Here is a tiny trained network, its code and every weight. The questions are about switching its units off for an input and a class, where a switched-off unit gives its printed mean instead of its output.

import numpy as np


def w(rows, s, z=0):
    codes = np.array(rows[::2]) - 128.0
    scale = np.full(codes.shape[1], s)
    scale[-1] = z or s
    return codes * scale


def f(y):
    return y / 2 * (1 + np.tanh(0.7978845608 * (y + 0.044715 * y**3)))


def log_softmax(a):
    a = a - a.max(-1, keepdims=True)
    return a - np.log(np.exp(a).sum(-1, keepdims=True))


def net(x, mask):
    res = np.array(x, float).reshape(1, 8) / 4 @ E
    y = f(res @ A[0][:, :-1].T + A[0][:, -1])
    res = res + np.where(mask, y, B[0][:, -1]) @ B[0][:, :-1]
    return log_softmax(res[-1] @ U[:, :-1].T + U[:, -1])


A, B = {}, {}
E = w([
[129,129,128,129,125,123,128,127,126,127,131],'x0',
[128,129,131,126,128,127,130,128,126,129,127],'x1',
[128,124,125,126,132,126,128,131,128,129,132],'x2',
[164,148,179,132,154,188,142,139,121,40,211],'x3',
[153,157,105,189,157,121,241,158,122,135,107],'x4',
[126,126,128,126,130,128,129,129,130,129,129],'x5',
[130,127,126,131,129,129,125,127,128,127,126],'x6',
[82,83,110,146,73,150,136,185,8,114,131],'x7',
],0.016)
A[0] = w([
[109,127,127,112,123,100,99,98,149,165,104,193],'n1',
[69,96,88,129,76,119,131,152,83,173,90,154],'n2',
[125,133,107,123,131,83,118,104,164,197,88,188],'n3',
[81,102,77,136,88,109,123,147,98,165,95,147],'n4',
[118,111,137,151,109,173,155,171,73,79,162,110],'n5',
[178,164,166,110,171,143,130,106,179,95,159,139],'n6',
[175,152,170,120,169,143,135,100,177,85,165,146],'n7',
[148,146,121,178,135,144,202,177,97,113,125,105],'n8',
[155,159,101,192,164,116,246,161,122,141,108,184],'n9',
[118,107,141,86,107,119,48,91,152,139,129,205],'n10',
[139,148,119,116,154,81,119,95,187,166,110,183],'n11',
[119,109,148,146,117,180,145,165,72,61,179,107],'n12',
[106,108,147,74,109,134,11,100,131,121,145,254],'n13',
],0.011,0.0089)
B[0] = w([
[176,158,100,56,153,108,124,156,127,158,38,191],'n1',
[79,67,93,161,117,104,96,159,72,175,119,212],'n2',
[185,141,82,56,119,63,166,112,211,115,35,211],'n3',
[72,63,85,171,113,119,98,158,62,191,104,199],'n4',
[145,167,133,105,119,114,110,246,190,91,110,194],'n5',
[125,131,163,173,223,201,133,96,51,163,189,214],'n6',
[120,146,169,163,215,213,144,110,40,154,171,216],'n7',
[166,159,96,119,170,110,139,233,152,137,96,197],'n8',
[176,122,61,157,219,104,254,112,174,203,90,247],'n9',
[152,173,133,40,147,149,91,163,93,125,78,219],'n10',
[193,164,139,86,154,114,171,106,193,95,99,209],'n11',
[129,191,174,88,82,116,103,226,211,72,144,201],'n12',
[94,164,177,24,112,170,23,167,89,92,142,253],'n13',
],0.0083,0.02)
U = w([
[170,181,120,75,131,105,121,176,179,104,83,249],'0',
[58,70,115,125,72,122,66,122,44,160,111,229],'1',
[163,114,99,131,127,66,174,16,221,145,96,72],'2',
[90,62,78,253,129,88,145,139,103,181,116,51],'3',
[113,139,168,126,156,177,87,66,49,109,179,83],'4',
[86,139,172,115,28,126,85,152,173,29,192,52],'5',
[146,133,135,254,164,168,168,102,106,160,166,87],'6',
],0.0091,0.0017)

Each question gives the input, the list of numbers given to net, and the class t.
The units are the neurons (one row each of A and B). Each row of codes is followed by its name. A weight is (code - 128) times the scale printed after its matrix; where a second scale follows, it is the last column's (A, B and U).
mask holds one flag per neuron, in row order. A switched-off neuron (its flag False) gives its mean, the last column of its row in B, instead of its output. The means were averaged over made-up inputs and are rounded, as every weight is.
A unit's drop is (log p(t) with every unit on - log p(t) with that unit switched off) / (log p(t) with every unit on - log p(t) with every unit switched off).
The circuit of an input: a set's keep is (log p(t) with only the set's units on - log p(t) with every unit switched off) / (log p(t) with every unit on - log p(t) with every unit switched off). Starting from the 12 units with the biggest drops (on a tie, the unit counted first), units are removed one at a time, each time the one whose removal leaves the highest keep (on an exact tie, the one counted first), for as long as the keep stays at least 0.8.
circuit, biggest first: the units of the circuit, biggest drop first
unit that matters most: the unit with the biggest drop
top k neurons: the k neurons with the biggest drops, biggest first
drop when u is switched off: that unit's drop, to one decimal
input [-6,4,0,3,1,3,1,-3], class 6: unit that matters most -> n13
input [-1,-5,6,0,5,6,-1,2], class 3: circuit, biggest first -> [n13; n11]
input [-5,-5,8,-5,-7,3,6,1], class 1: top 3 neurons -> [n4; n2; n9]
input [-4,0,6,1,-2,6,0,-7], class 4: circuit, biggest first -> [n6; n7]
input [1,8,-5,1,-7,-6,-6,7], class 5: circuit, biggest first -> [n12; n9]
input [-6,3,-2,1,-5,6,-6,7], class 5: circuit, biggest first -> [n12; n9]
input [6,-6,7,8,-2,-6,0,0], class 4: top 3 neurons -> [n7; n6; n3]
input [-8,5,0,0,-3,5,0,6], class 1: top 3 neurons -> [n2; n4; n11]
input [1,3,-8,8,-5,-7,-4,-1], class 4: top 2 neurons -> [n7; n6]
input [3,0,0,0,6,5,8,8], class 3: top 3 neurons -> [n2; n4; n13]
input [8,-8,-3,-7,8,8,1,1], class 3: top 2 neurons -> [n4; n2]
input [-4,-5,3,1,-5,-8,4,-6], class 4: top 2 neurons -> [n6; n7]
input [-4,-6,-7,-6,5,7,5,1], class 3: top 2 neurons -> [n4; n2]
input [-4,3,8,-4,8,1,-8,0], class 2: circuit, biggest first -> [n9]
input [-6,3,7,4,8,-4,-8,-5], class 6: drop when n7 is switched off -> 0.0
input [6,-7,0,-6,1,6,6,-8], class 2: drop when n13 is switched off -> 0.3
input [2,3,6,-3,-8,6,-4,1], class 1: drop when n9 is switched off -> 0.1
